[[ 27  50 -45   2]
 [-37  -3  35  -7]] yields 50

[-10  -5  57 -19 -15 -46 -48] yields -5

[ 53  32  54 -57] yields 32

[ -3 -49 -10  35] yields -49

[-49 -12 -23  -7] yields -12

[[20 18 13 23]
 [45  6  4  7]
 [32 11  8 15]] yields 18

[-37 -55  18 -41] yields -55
---
array([[352, 728, 752, 446, 462, 645, 387, 401, 403, 318, 630, 421, 330,
        657, 674],
       [684, 155, 166, 639, 549, 375, 657, 654, 653, 756, 323, 532, 752,
        349, 152],
       [328, 772, 760, 455, 497, 620, 343, 344, 333, 350, 573, 358, 364,
        694, 691],
       [696, 541, 582, 590, 504, 722, 747, 774, 753, 631, 812, 881, 599,
        405, 570],
       [468, 436, 422, 569, 618, 260, 393, 348, 357, 503, 211, 303, 541,
        607, 432],
       [478, 399, 427, 341, 222, 579, 631, 740, 730, 464, 497, 526, 450,
        155, 305],
       [658, 473, 507, 547, 482, 679, 741, 795, 778, 623, 740, 829, 587,
        364, 527],
       [528, 719, 728, 718, 821, 601, 421, 331, 334, 542, 692, 540, 557,
        695, 777],
       [505, 703, 697, 360, 356, 738, 589, 676, 671, 427, 802, 670, 387,
        503, 677],
       [663, 163, 167, 729, 699, 364, 555, 474, 486, 794, 402, 563, 778,
        432, 258],
       [538, 599, 662, 401, 382, 719, 633, 748, 719, 448, 731, 708, 434,
        397, 636]]) ==> 258

array([[-233, -635, -559, -350,   19, -194, -479,    9, -181,  149,   54,
        -336, -274,  176],
       [ 336, -290,  273,  486,   94,   91,   33,   52,  -82,  -88, -264,
         -16, -220,   61],
       [ 300,   44,  197, -599, -104, -212,  185, -316, -124,  -98,  -95,
        -166,  231,  230],
       [  -7,  323,  166,  105, -266, -227, -131, -441,  406, -574, -119,
         -61, -186, -540],
       [  38, -231, -153, -231, -132,  -73,  -51, -444,  474, -407,  601,
         -68,  246, -247],
       [-236,   65,  138, -158, -239, -367,  -29,   52,  108,  388, -740,
          79, -201, -335],
       [ 194,  -95, -155,  -22,  343,  -73, -524,  171, -348, -615, -161,
        -203, -184, -371],
       [-206,  420, -566,  176, -373, -358, -260,  -94, -265, -370,   83,
         201, -347,  183],
       [-275, -256,  -56,  255,    1,  -32, -478,  -26, -338, -277, -498,
        -212, -608, -490]]) ==> 183

array([[130, 166,  88, 125, 152, 114],
       [159, 229, 150, 117,  88, 135],
       [155, 220, 137, 103,  83, 172],
       [153, 141,  64, 129, 143,  77],
       [176, 139,  86,  67, 104, 197],
       [179, 240, 144, 137,  83,  96],
       [111, 227, 114, 102, 151, 177],
       [190, 108,  61, 105,  88, 117],
       [148, 166, 100,  87, 134, 198]]) ==> 117

array([[779, 522, 621, 565, 717, 723, 554, 689, 759, 383, 727, 385, 469,
        566],
       [641, 652, 404, 390, 701, 733, 723, 595, 738, 924, 649, 447, 546,
        727],
       [651, 575, 850, 680, 573, 590, 566, 656, 686, 317, 656, 685, 600,
        572],
       [659, 669, 384, 635, 660, 723, 588, 730, 722, 553, 780, 315, 774,
        732],
       [659, 341, 761, 438, 604, 620, 739, 429, 709, 566, 562, 600, 340,
        474],
       [776, 935, 358, 604, 563, 581, 286, 820, 363, 841, 674, 290, 717,
        917],
       [508, 748, 579, 707, 761, 804, 748, 362, 816, 309, 428, 825, 554,
        660],
       [607, 534, 555, 687, 804, 765, 638, 602, 811, 223, 621, 587, 513,
        436],
       [825, 510, 434, 310, 742, 655, 494, 714, 563, 906, 655, 276, 265,
        532],
       [378, 505, 676, 648, 628, 512, 683, 551, 574, 563, 468, 942, 568,
        320],
       [454, 540, 667, 504, 595, 653, 880, 318, 747, 690, 455, 835, 535,
        610],
       [682, 566, 544, 668, 459, 384, 269, 611, 155, 603, 489, 459, 504,
        525]]) ==> 610

array([[-376, -457,   18,   -5, -180, -213,  457, -161, -575, -634,   28,
         139, -479,   23,   47],
       [-298,  -60, -221, -167, -285, -349,  391, -188, -419, -300, -224,
         -82, -288, -178, -118],
       [  49, -108,  289,  270,  114,  166, -331,  -47,  369,  115,  322,
         324,  269,  179,  251],
       [-132, -382,  317,  279, -158, -226, -212, -243, -130, -408,  308,
         381,  -78,  299,  361],
       [ 460,  310, -169, -245,  288,  303, -151,  119,  532,  732, -288,
        -326,  336, -211, -207],
       [ 275,  410, -240, -266,   58,  120, -280,  160,  520,  510, -320,
        -323,  531, -335, -215],
       [ 264,  190,   80,  158,  338,  338, -527,  196,  537,  453,   11,
         -34,  378,  105,   15],
       [ 217,  472, -259, -134,  145,  127, -130,  227,  253,  317, -187,
        -124,  409, -135, -365],
       [-157,   23, -253, -255, -121, -121,  354,   16, -417, -202, -208,
        -297, -334, -161, -326]]) ==> -365

array([[4, 6, 3, 4, 4, 2, 4, 4, 2, 6, 5, 6, 6, 6],
       [5, 3, 4, 5, 5, 6, 3, 7, 6, 5, 3, 5, 5, 5],
       [4, 4, 2, 2, 2, 3, 4, 3, 3, 7, 5, 3, 7, 6],
       [3, 6, 7, 7, 7, 5, 5, 4, 5, 1, 4, 6, 1, 2],
       [7, 2, 3, 2, 2, 6, 4, 3, 6, 5, 3, 2, 6, 6]]) ==> 2

array([[ 67, 123, 227,  81, 230, 122, 185,  93, 187, 157],
       [163, 130, 179, 178, 204, 106, 165, 131, 173, 212],
       [176, 121, 164, 193, 201,  96, 154, 135, 168, 219],
       [150, 209, 175, 134, 130, 231, 179, 187, 162, 115],
       [ 54, 151, 229,  58, 203, 170, 191, 113, 184, 116],
       [146, 209, 177, 131, 130, 233, 179, 188, 163, 111],
       [ 65, 146, 230,  73, 217, 162, 191, 116, 191, 134],
       [155, 209, 163, 137, 121, 231, 173, 190, 156, 110],
       [178, 117, 164, 196, 204,  89, 153, 133, 169, 224],
       [145, 209, 177, 129, 130, 233, 180, 187, 162, 110],
       [214, 192,  94, 196,  83, 208, 132, 212, 126, 130],
       [173, 105, 152, 192, 198,  79, 142, 128, 162, 217]]) ==> 130
